Below is a small trained network, with its code and all its weights. Each question gives an input and a target symbol and asks what happens when units are switched off, that is, made to give their printed mean instead of their output.

import numpy as np


def w(rows, s, z=0):
    codes = np.array(rows[::2]) - 128.0
    scale = np.full(codes.shape[1], s)
    scale[-1] = z or s
    return codes * scale


def norm(h):
    return h / np.sqrt((h * h).mean(-1, keepdims=True) + 1e-5)


def f(y):
    return y / 2 * (1 + np.tanh(0.7978845608 * (y + 0.044715 * y**3)))


def softmax(a):
    e = np.exp(a - a.max(-1, keepdims=True))
    return e / e.sum(-1, keepdims=True)


def log_softmax(a):
    a = a - a.max(-1, keepdims=True)
    return a - np.log(np.exp(a).sum(-1, keepdims=True))


def net(x, mask):
    ids = ['βγδεηθλξπστψω'.index(c) for c in x.split()]
    T = len(ids)
    res = E[ids] + P[:T]
    r = norm(res)
    for j in range(2):
        rows = slice(4 * j, 4 * j + 4)
        q, k, v = (r @ M[0][rows].T for M in (Q, K, V))
        z = softmax(np.where(np.tri(T) > 0, q @ k.T / 4**0.5, -1e9)) @ v
        o = O[0][rows]
        res = res + np.where(mask[j], z, o[:, -1]) @ o[:, :-1]
    y = f(norm(res) @ A[0][:, :-1].T + A[0][:, -1])
    res = res + np.where(mask[2:6], y, B[0][:, -1]) @ B[0][:, :-1]
    return log_softmax(norm(res)[-1] @ U[:, :-1].T + U[:, -1])


Q, K, V, O, A, B = {}, {}, {}, {}, {}, {}
E = w([
[99,208,131,162,139,229,120,115,161,60],'β',
[42,164,98,132,46,165,88,128,132,146],'γ',
[142,163,198,182,191,132,138,160,93,108],'δ',
[41,160,128,127,115,93,120,163,211,47],'ε',
[112,77,98,177,145,169,160,147,181,24],'η',
[46,101,129,128,41,148,87,191,97,203],'θ',
[89,88,103,193,125,67,187,177,163,69],'λ',
[62,169,74,181,169,92,170,197,149,144],'ξ',
[135,117,85,141,229,139,54,125,72,90],'π',
[97,95,47,102,150,53,60,93,119,40],'σ',
[94,69,148,140,197,23,47,198,89,109],'τ',
[164,61,82,30,224,124,130,127,132,194],'ψ',
[106,125,128,70,163,129,120,250,163,113],'ω',
],0.02)
P = w([
[176,172,111,196,72,154,69,157,93,93],'0',
[116,136,85,111,116,156,131,142,4,50],'1',
[56,104,105,116,139,172,129,72,61,105],'2',
[127,86,95,167,160,112,108,140,170,140],'3',
[100,115,120,179,154,141,164,99,191,170],'4',
[72,78,109,109,176,137,220,68,130,135],'5',
],0.014)
Q[0] = w([
[156,131,90,198,136,120,47,181,164,135],'head 1',
[251,146,166,125,54,101,119,99,208,160],'head 1',
[161,168,75,81,133,100,139,135,91,125],'head 1',
[151,156,127,140,58,128,117,201,55,39],'head 1',
[69,140,68,181,182,104,114,165,110,133],'head 2',
[110,95,138,159,141,136,50,193,143,110],'head 2',
[81,118,168,184,135,117,140,93,166,135],'head 2',
[37,116,131,92,164,143,160,159,78,90],'head 2',
],0.024)
K[0] = w([
[80,122,123,48,154,115,173,153,41,81],'head 1',
[36,188,195,249,76,190,122,110,69,46],'head 1',
[176,203,199,133,70,113,105,129,116,96],'head 1',
[189,169,34,150,83,107,104,249,74,81],'head 1',
[113,56,125,51,196,98,138,131,125,156],'head 2',
[107,110,86,90,133,92,195,177,57,119],'head 2',
[83,79,145,116,170,125,177,72,155,188],'head 2',
[236,108,94,94,119,51,144,149,186,199],'head 2',
],0.018)
V[0] = w([
[82,158,182,133,88,1,146,103,129,101],'head 1',
[83,177,104,144,122,134,206,206,155,135],'head 1',
[114,110,203,72,77,156,102,138,185,70],'head 1',
[119,233,105,65,185,88,101,120,152,141],'head 1',
[125,191,96,182,109,106,132,56,131,92],'head 2',
[144,138,98,122,99,190,135,109,113,191],'head 2',
[185,135,66,101,141,111,160,91,164,91],'head 2',
[143,76,74,134,78,70,148,146,90,182],'head 2',
],0.029)
O[0] = w([
[100,137,139,248,154,104,53,48,91,128,53],'head 1',
[179,111,122,234,106,97,134,233,124,141,227],'head 1',
[199,168,136,169,128,152,87,71,248,156,2],'head 1',
[26,180,140,152,118,136,45,191,123,135,168],'head 1',
[111,94,57,102,41,55,91,121,93,119,75],'head 2',
[125,180,119,150,90,131,191,153,115,180,48],'head 2',
[54,128,141,107,138,43,134,159,162,192,78],'head 2',
[114,179,107,146,231,129,154,84,58,167,188],'head 2',
],0.018,0.017)
A[0] = w([
[162,150,138,59,181,150,45,187,110,89,112],'neuron 1',
[164,89,156,147,17,176,113,115,118,62,88],'neuron 2',
[3,241,88,108,108,21,74,40,108,211,7],'neuron 3',
[169,141,93,202,89,27,113,27,112,139,2],'neuron 4',
],0.023,0.0024)
B[0] = w([
[146,116,161,63,139,151,124,150,184,113,249],'neuron 1',
[79,192,191,160,173,89,157,79,99,156,201],'neuron 2',
[249,218,87,162,153,27,145,149,163,141,202],'neuron 3',
[35,96,71,39,175,200,162,139,208,151,195],'neuron 4',
],0.022,0.012)
U = w([
[130,156,146,118,12,123,141,112,152,104,194],'β',
[53,202,116,131,124,156,184,112,137,172,152],'γ',
[118,164,224,134,98,83,151,86,107,94,137],'δ',
[50,130,138,155,93,122,80,110,192,114,178],'ε',
[167,49,154,113,86,79,199,90,156,117,169],'η',
[208,133,99,147,117,184,177,92,77,154,151],'θ',
[125,29,57,125,160,130,156,104,157,163,25],'λ',
[121,106,107,167,117,110,128,185,64,121,181],'ξ',
[128,151,123,9,105,146,147,157,93,109,138],'π',
[168,182,92,113,157,60,113,115,138,135,181],'σ',
[139,117,144,91,180,146,49,83,81,100,183],'τ',
[128,111,159,90,144,118,137,135,118,186,4],'ψ',
[179,148,153,136,141,170,93,200,181,121,43],'ω',
],0.012,0.0023)

Each question gives the input, a string of symbols that net reads in full, and the target symbol t.
The units are the heads (4 rows each of Q, K, V and O) and the neurons (one row each of A and B). Each row of codes is followed by its name. A weight is (code - 128) times the scale printed after its matrix; where a second scale follows, it is the last column's (O, A, B and U).
mask holds one flag per unit, heads first, then neurons. A switched-off unit (its flag False) gives its mean, the last column of its rows in O or B, instead of its output. The means were averaged over made-up inputs and are rounded, as every weight is.
A unit's drop is (log p(t) with every unit on - log p(t) with that unit switched off) / (log p(t) with every unit on - log p(t) with every unit switched off).
The circuit of an input: a set's keep is (log p(t) with only the set's units on - log p(t) with every unit switched off) / (log p(t) with every unit on - log p(t) with every unit switched off). Starting from all 6 units, units are removed one at a time, each time the one whose removal leaves the highest keep (on an exact tie, the one counted first), for as long as the keep stays at least 0.8.
units of the circuit, in order: the units of the circuit, biggest drop first
heads that matter: for each layer, one digit per head in row order, 1 if its drop is at least 0.15 and else 0, layers parted by /
drop when u is switched off: that unit's drop, to one decimal
input ε ω β, target ω: units of the circuit, in order -> (head 1)
input ξ λ ξ θ δ, target ξ: heads that matter -> 10
input ξ τ β, target τ: heads that matter -> 11
input η ξ σ π, target σ: heads that matter -> 10
input ε λ γ π η, target π: heads that matter -> 10
input γ σ ξ θ, target σ: heads that matter -> 10
input ε ω ξ σ β, target σ: units of the circuit, in order -> (head 1; neuron 3)
input ξ γ δ β, target δ: heads that matter -> 01
input ω θ ε, target ω: heads that matter -> 10
input γ θ ω γ θ γ, target θ: heads that matter -> 01
input δ λ β, target λ: units of the circuit, in order -> (head 1; neuron 4)
input ω β σ ξ, target σ: heads that matter -> 10
input θ θ π γ σ, target σ: heads that matter -> 00
input ξ λ θ ξ τ σ, target τ: units of the circuit, in order -> (head 1)
input λ δ ξ θ, target ξ: drop when head 1 is switched off -> 0.3
input λ β θ, target λ: drop when head 2 is switched off -> 0.0
input ξ δ β, target ξ: drop when head 1 is switched off -> 0.4
